Below is a small trained network, with its code and all its weights. Each question gives an input and a class and asks what happens when units are switched off, that is, made to give their printed mean instead of their output.

import numpy as np


def w(rows, s, z=0):
    codes = np.array(rows[::2]) - 128.0
    scale = np.full(codes.shape[1], s)
    scale[-1] = z or s
    return codes * scale


def norm(h):
    return h / np.sqrt((h * h).mean(-1, keepdims=True) + 1e-5)


def f(y):
    return np.maximum(y, 0)


def log_softmax(a):
    a = a - a.max(-1, keepdims=True)
    return a - np.log(np.exp(a).sum(-1, keepdims=True))


def net(x, mask):
    res = np.array(x, float).reshape(1, 3) / 4 @ E
    u = 0
    for l in range(2):
        y = f(norm(res) @ A[l][:, :-1].T + A[l][:, -1])
        res = res + np.where(mask[u : u + 7], y, B[l][:, -1]) @ B[l][:, :-1]
        u += 7
    return log_softmax(norm(res)[-1] @ U[:, :-1].T + U[:, -1])


A, B = {}, {}
E = w([
[148,118,142,81,110,54,226,253,91,105,130],'x0',
[196,124,110,114,149,177,90,175,205,28,181],'x1',
[195,175,79,128,104,146,158,58,23,28,76],'x2',
],0.0037)
A[0] = w([
[87,174,125,142,103,140,57,101,166,166,136,85],'0.n1',
[60,115,106,195,125,98,130,50,101,214,62,175],'0.n2',
[174,196,58,111,66,121,176,104,85,91,94,254],'0.n3',
[126,113,185,132,155,133,129,104,136,117,126,60],'0.n4',
[169,62,103,251,191,221,81,162,209,34,163,17],'0.n5',
[120,175,95,159,138,196,72,12,138,129,120,172],'0.n6',
[57,86,172,115,108,90,139,185,186,180,161,202],'0.n7',
],0.0023)
B[0] = w([
[141,92,101,162,145,135,164,176,86,134,146,172],'0.n1',
[175,197,119,32,101,149,107,143,164,98,231,237],'0.n2',
[162,76,212,123,185,82,69,164,199,143,110,254],'0.n3',
[124,96,107,127,113,139,137,156,109,127,129,128],'0.n4',
[149,194,139,4,88,111,98,111,135,131,205,200],'0.n5',
[112,65,134,156,158,118,190,208,45,111,156,245],'0.n6',
[225,114,172,124,164,102,99,115,109,70,62,243],'0.n7',
],0.0038,0.0032)
A[1] = w([
[166,168,77,146,87,134,151,48,64,42,32,28],'1.n1',
[105,129,98,157,92,117,236,211,83,103,102,16],'1.n2',
[20,89,152,142,118,117,108,162,255,212,142,6],'1.n3',
[55,136,79,213,141,213,74,32,134,152,134,24],'1.n4',
[174,90,186,77,169,84,97,159,110,116,157,197],'1.n5',
[118,121,113,171,153,200,44,19,147,136,147,98],'1.n6',
[12,181,139,106,57,66,165,50,62,246,72,52],'1.n7',
],0.005,0.0023)
B[1] = w([
[152,108,219,158,203,80,70,116,186,254,85,176],'1.n1',
[61,77,75,162,100,120,134,152,159,115,127,161],'1.n2',
[209,131,169,158,181,79,113,83,79,121,37,187],'1.n3',
[70,94,95,128,66,88,223,195,99,127,115,172],'1.n4',
[78,147,103,162,109,156,134,62,92,170,124,255],'1.n5',
[94,118,94,118,85,75,203,207,116,101,119,201],'1.n6',
[192,164,92,79,138,204,74,148,210,9,222,192],'1.n7',
],0.006,0.0071)
U = w([
[210,102,249,179,230,57,84,105,126,197,5,155],'0',
[27,62,58,152,61,69,246,245,97,97,115,150],'1',
[206,197,109,16,134,202,70,132,198,47,238,160],'2',
[20,161,104,180,85,232,134,4,49,206,127,124],'3',
[86,138,146,63,93,254,131,132,152,162,20,3],'4',
],0.0083,0.005)

Each question gives the input, the list of numbers given to net, and the class t.
The units are the neurons (one row each of A and B). Each row of codes is followed by its name. A weight is (code - 128) times the scale printed after its matrix; where a second scale follows, it is the last column's (A, B and U).
mask holds one flag per neuron, layer by layer. A switched-off neuron (its flag False) gives its mean, the last column of its row in B, instead of its output. The means were averaged over made-up inputs and are rounded, as every weight is.
A unit's drop is (log p(t) with every unit on - log p(t) with that unit switched off) / (log p(t) with every unit on - log p(t) with every unit switched off).
The circuit of an input: a set's keep is (log p(t) with only the set's units on - log p(t) with every unit switched off) / (log p(t) with every unit on - log p(t) with every unit switched off). Starting from the 12 units with the biggest drops (on a tie, the unit counted first), units are removed one at a time, each time the one whose removal leaves the highest keep (on an exact tie, the one counted first), for as long as the keep stays at least 0.8.
circuit, biggest first: the units of the circuit, biggest drop first
top k neurons: the k neurons with the biggest drops, biggest first
k most important neurons of layer l: the k neurons of layer l with the biggest drops, biggest first
input [5,1,7], class 0: circuit, biggest first	1.n1
input [6,5,-7], class 0: circuit, biggest first	1.n6; 1.n3
input [-2,-5,-4], class 2: top 2 neurons	1.n7; 0.n3
input [3,-4,3], class 2: 3 most important neurons of layer 1	1.n7; 1.n6; 1.n4
input [3,3,-2], class 3: top 2 neurons	1.n5; 1.n7
input [4,-6,-6], class 0: 2 most important neurons of layer 0	0.n7; 0.n5
input [0,-4,4], class 0: top 2 neurons	1.n1; 0.n3
input [4,4,4], class 0: 2 most important neurons of layer 1	1.n7; 1.n6
input [5,-6,-5], class 2: top 3 neurons	1.n7; 0.n3; 0.n6
input [3,-7,5], class 2: top 2 neurons	1.n7; 0.n7
input [4,-8,-7], class 2: top 3 neurons	1.n7; 0.n3; 1.n1
input [3,-3,-1], class 3: 2 most important neurons of layer 0	0.n7; 0.n6
input [-6,-2,5], class 1: top 4 neurons	1.n6; 1.n4; 0.n7; 1.n3
input [-5,-6,-2], class 2: circuit, biggest first	1.n7
input [-7,-2,5], class 1: top 3 neurons	1.n4; 1.n6; 0.n7
input [8,-4,8], class 0: top 2 neurons	1.n1; 1.n6
input [1,-2,-3], class 3: top 2 neurons	0.n7; 1.n5
input [3,-7,6], class 2: 2 most important neurons of layer 1	1.n7; 1.n3
input [-3,6,-7], class 0: 2 most important neurons of layer 1	1.n3; 1.n7
input [-3,-6,8], class 0: circuit, biggest first	1.n1
